Here is a tiny trained network, its code and every weight. The questions are about switching its units off for an input and a class, where a switched-off unit gives its printed mean instead of its output.

import numpy as np


def w(rows, s, z=0):
    codes = np.array(rows[::2]) - 128.0
    scale = np.full(codes.shape[1], s)
    scale[-1] = z or s
    return codes * scale


def f(y):
    return np.maximum(y, 0)


def log_softmax(a):
    a = a - a.max(-1, keepdims=True)
    return a - np.log(np.exp(a).sum(-1, keepdims=True))


def net(x, mask):
    res = np.array(x, float).reshape(1, 7) / 4 @ E
    y = f(res @ A[0][:, :-1].T + A[0][:, -1])
    res = res + np.where(mask, y, B[0][:, -1]) @ B[0][:, :-1]
    return log_softmax(res[-1] @ U[:, :-1].T + U[:, -1])


A, B = {}, {}
E = w([
[111,161,220,37,107,94,179],'x0',
[196,75,111,6,75,90,151],'x1',
[160,149,93,140,124,246,39],'x2',
[113,155,152,105,199,101,2],'x3',
[162,173,113,153,26,144,100],'x4',
[109,44,189,239,7,96,172],'x5',
[36,69,143,160,112,56,79],'x6',
],0.008)
A[0] = w([
[59,88,145,77,95,137,254,206],'n1',
[128,71,178,46,117,93,95,2],'n2',
[145,67,52,89,188,105,161,61],'n3',
[61,202,109,57,218,151,86,202],'n4',
[84,154,86,137,36,64,81,121],'n5',
[57,102,145,204,179,187,58,178],'n6',
],0.0078,0.0032)
B[0] = w([
[160,126,133,141,198,39,142,240],'n1',
[248,137,133,143,78,111,75,179],'n2',
[130,137,78,73,114,76,76,180],'n3',
[178,177,199,93,220,38,110,254],'n4',
[109,118,213,91,193,104,152,181],'n5',
[163,161,148,137,197,60,128,226],'n6',
],0.011,0.0097)
U = w([
[81,127,189,161,227,20,155,204],'0',
[176,40,16,4,96,131,76,99],'1',
[47,42,136,208,2,134,221,2],'2',
],0.0064,0.0042)

Each question gives the input, the list of numbers given to net, and the class t.
The units are the neurons (one row each of A and B). Each row of codes is followed by its name. A weight is (code - 128) times the scale printed after its matrix; where a second scale follows, it is the last column's (A, B and U).
mask holds one flag per neuron, in row order. A switched-off neuron (its flag False) gives its mean, the last column of its row in B, instead of its output. The means were averaged over made-up inputs and are rounded, as every weight is.
A unit's drop is (log p(t) with every unit on - log p(t) with that unit switched off) / (log p(t) with every unit on - log p(t) with every unit switched off).
The circuit of an input: a set's keep is (log p(t) with only the set's units on - log p(t) with every unit switched off) / (log p(t) with every unit on - log p(t) with every unit switched off). Starting from all 6 units, units are removed one at a time, each time the one whose removal leaves the highest keep (on an exact tie, the one counted first), for as long as the keep stays at least 0.8.
units of the circuit, in order: the units of the circuit, biggest drop first
top k neurons: the k neurons with the biggest drops, biggest first
drop of u: that unit's drop, to one decimal
input [4,6,5,6,6,6,3], class 1: units of the circuit, in order -> n4
input [1,4,5,-3,-1,3,-2], class 1: top 3 neurons -> n4; n6; n5
input [-1,-8,-5,-1,5,4,-6], class 2: units of the circuit, in order -> n4; n1
input [-8,2,-3,3,3,5,-3], class 2: units of the circuit, in order -> n4; n1
input [5,-1,6,-2,6,4,-1], class 2: units of the circuit, in order -> n4; n6
input [5,-8,4,-8,4,-1,0], class 2: units of the circuit, in order -> n4; n5
input [1,1,-5,5,7,8,-7], class 2: units of the circuit, in order -> n4; n6
input [5,8,-6,5,0,-3,-2], class 1: units of the circuit, in order -> n2; n6
input [3,-4,3,-7,6,2,-1], class 2: top 2 neurons -> n4; n6
input [1,6,-3,-1,-3,-4,6], class 1: drop of n3 -> 0.3
input [1,6,-3,-4,2,-3,-5], class 1: drop of n4 -> 0.5
input [-8,0,-7,-7,6,4,-8], class 2: drop of n4 -> 0.8
input [-3,-1,0,-6,4,7,-5], class 2: drop of n4 -> 0.7
input [-2,3,7,-8,-4,7,-3], class 2: units of the circuit, in order -> n4
